Below is a small trained network, with its code and all its weights. Each question gives an input and a class and asks what happens when units are switched off, that is, made to give their printed mean instead of their output.

import numpy as np


def w(rows, s, z=0):
    codes = np.array(rows[::2]) - 128.0
    scale = np.full(codes.shape[1], s)
    scale[-1] = z or s
    return codes * scale


def norm(h):
    return h / np.sqrt((h * h).mean(-1, keepdims=True) + 1e-5)


def f(y):
    return np.maximum(y, 0)


def log_softmax(a):
    a = a - a.max(-1, keepdims=True)
    return a - np.log(np.exp(a).sum(-1, keepdims=True))


def net(x, mask):
    res = np.array(x, float).reshape(1, 3) / 4 @ E
    u = 0
    for l in range(2):
        y = f(norm(res) @ A[l][:, :-1].T + A[l][:, -1])
        res = res + np.where(mask[u : u + 15], y, B[l][:, -1]) @ B[l][:, :-1]
        u += 15
    return log_softmax(norm(res)[-1] @ U[:, :-1].T + U[:, -1])


A, B = {}, {}
E = w([
[138,111,46,45,130,58,43,39,129,115],'x0',
[134,119,80,27,127,164,100,114,16,133],'x1',
[136,121,189,138,142,2,209,86,43,103],'x2',
],0.0058)
A[0] = w([
[142,144,146,105,134,175,135,153,35,133,47],'0.n0',
[121,134,71,46,120,167,60,84,87,113,67],'0.n1',
[120,124,136,122,128,186,137,149,77,125,32],'0.n2',
[99,124,157,208,123,188,158,156,204,133,110],'0.n3',
[126,133,123,136,143,100,113,126,137,140,39],'0.n4',
[123,130,91,73,133,76,81,89,94,128,73],'0.n5',
[120,132,39,12,125,113,21,103,107,133,64],'0.n6',
[151,122,90,73,140,197,98,121,99,130,124],'0.n7',
[132,122,78,114,130,254,45,131,234,138,18],'0.n8',
[146,151,96,113,114,210,103,141,193,130,19],'0.n9',
[141,97,131,124,141,190,154,140,20,123,5],'0.n10',
[130,129,149,167,130,154,155,142,203,118,84],'0.n11',
[148,129,111,128,141,159,109,153,139,146,77],'0.n12',
[131,116,99,75,140,5,88,108,105,126,71],'0.n13',
[131,133,113,109,124,225,92,122,199,123,19],'0.n14',
],0.0072,0.0024)
B[0] = w([
[93,108,115,106,101,194,168,119,111,164,177],'0.n0',
[208,77,123,50,168,167,109,174,114,124,212],'0.n1',
[62,129,125,135,136,84,193,137,90,127,161],'0.n2',
[235,110,137,152,140,134,128,149,129,128,228],'0.n3',
[136,140,123,150,70,158,117,153,149,103,134],'0.n4',
[225,158,145,110,139,111,122,152,150,112,190],'0.n5',
[221,119,197,68,200,138,129,131,28,142,245],'0.n6',
[130,222,111,251,57,68,145,57,175,138,194],'0.n7',
[50,40,118,180,111,144,14,186,141,100,255],'0.n8',
[54,71,118,150,161,106,105,125,172,112,197],'0.n9',
[90,134,162,99,114,193,174,107,105,135,178],'0.n10',
[163,112,181,159,181,99,143,155,129,130,189],'0.n11',
[83,115,85,126,172,70,144,112,153,133,156],'0.n12',
[130,99,80,115,99,57,128,37,155,150,201],'0.n13',
[68,77,82,151,120,132,90,142,183,104,202],'0.n14',
],0.013,0.0086)
A[1] = w([
[39,184,125,122,109,174,187,119,95,158,46],'1.n0',
[11,108,111,177,144,154,46,198,171,94,51],'1.n1',
[91,154,95,133,140,73,128,117,135,135,69],'1.n2',
[124,199,107,57,130,121,60,162,103,98,109],'1.n3',
[87,115,86,136,90,126,117,100,111,151,68],'1.n4',
[108,132,125,115,143,101,131,119,142,134,77],'1.n5',
[47,202,124,105,66,186,197,142,94,114,17],'1.n6',
[76,199,89,142,74,49,113,44,184,127,51],'1.n7',
[170,252,152,171,109,142,144,173,170,114,47],'1.n8',
[105,135,96,147,134,136,86,184,152,96,9],'1.n9',
[112,150,128,127,148,171,142,104,142,176,21],'1.n10',
[172,183,139,76,135,108,150,111,124,83,81],'1.n11',
[150,158,98,128,115,93,141,115,142,131,2],'1.n12',
[93,119,112,114,135,156,141,119,111,145,234],'1.n13',
[91,154,117,125,142,142,87,154,123,119,239],'1.n14',
],0.012,0.0013)
B[1] = w([
[135,116,186,82,80,152,130,169,134,69,170],'1.n0',
[7,97,104,153,167,169,131,121,128,183,250],'1.n1',
[141,126,109,112,90,134,102,124,183,113,136],'1.n2',
[112,150,111,102,134,130,231,80,100,199,145],'1.n3',
[160,125,158,137,148,116,101,135,142,124,145],'1.n4',
[126,164,134,123,118,172,120,124,134,144,133],'1.n5',
[112,124,170,74,77,115,173,168,103,64,171],'1.n6',
[84,179,137,161,80,101,123,81,125,105,151],'1.n7',
[145,177,55,128,138,122,150,157,162,129,148],'1.n8',
[62,161,96,116,148,149,143,118,115,167,179],'1.n9',
[105,142,109,115,124,89,133,140,116,104,139],'1.n10',
[88,124,114,155,139,160,68,153,126,127,163],'1.n11',
[121,154,144,153,98,186,129,118,127,138,141],'1.n12',
[139,131,111,111,129,83,110,161,182,103,150],'1.n13',
[132,132,137,170,154,119,173,116,143,153,153],'1.n14',
],0.021,0.014)
U = w([
[227,189,100,214,168,109,182,194,180,130,37],'0',
[231,108,109,56,186,131,80,86,58,173,226],'1',
[115,210,126,189,53,90,81,34,164,110,2],'2',
[5,68,92,181,199,180,94,153,150,187,226],'3',
[97,127,187,76,70,144,176,197,119,54,143],'4',
],0.011,0.00082)

Each question gives the input, the list of numbers given to net, and the class t.
The units are the neurons (one row each of A and B). Each row of codes is followed by its name. A weight is (code - 128) times the scale printed after its matrix; where a second scale follows, it is the last column's (A, B and U).
mask holds one flag per neuron, layer by layer. A switched-off neuron (its flag False) gives its mean, the last column of its row in B, instead of its output. The means were averaged over made-up inputs and are rounded, as every weight is.
A unit's drop is (log p(t) with every unit on - log p(t) with that unit switched off) / (log p(t) with every unit on - log p(t) with every unit switched off).
The circuit of an input: a set's keep is (log p(t) with only the set's units on - log p(t) with every unit switched off) / (log p(t) with every unit on - log p(t) with every unit switched off). Starting from the 12 units with the biggest drops (on a tie, the unit counted first), units are removed one at a time, each time the one whose removal leaves the highest keep (on an exact tie, the one counted first), for as long as the keep stays at least 0.8.
circuit, biggest first: the units of the circuit, biggest drop first
k most important neurons: the k neurons with the biggest drops, biggest first
top k neurons in layer l: the k neurons of layer l with the biggest drops, biggest first
drop of u: that unit's drop, to one decimal
input [-2,-8,7], class 0: circuit, biggest first => 0.n8, 1.n1
input [0,5,7], class 1: circuit, biggest first => 1.n1, 1.n6
input [-6,-3,-2], class 0: circuit, biggest first => 0.n3, 1.n1
input [1,3,7], class 2: circuit, biggest first => 0.n6, 0.n13, 1.n1
input [-6,-2,4], class 0: circuit, biggest first => 0.n8, 1.n1
input [2,1,-2], class 1: circuit, biggest first => 0.n6
input [-1,8,8], class 4: 2 most important neurons => 0.n10, 0.n3
input [-2,-5,2], class 0: 2 most important neurons => 0.n8, 1.n1
input [-8,-1,-2], class 0: circuit, biggest first => 0.n3, 1.n1
input [0,-6,7], class 2: 4 most important neurons => 0.n8, 0.n6, 0.n1, 1.n1
input [5,-8,0], class 2: 3 most important neurons => 0.n8, 0.n6, 0.n1
input [-1,1,8], class 2: top 2 neurons in layer 0 => 0.n6, 0.n13
input [8,7,-8], class 1: 2 most important neurons => 0.n6, 1.n1
input [4,3,7], class 1: 2 most important neurons => 1.n1, 0.n7
input [1,-3,4], class 2: most important neuron => 0.n8
input [6,-2,-2], class 1: drop of 0.n6 => 0.2
input [-2,-7,-1], class 0: drop of 1.n1 => 0.1
input [-6,-4,7], class 0: drop of 1.n1 => 0.2
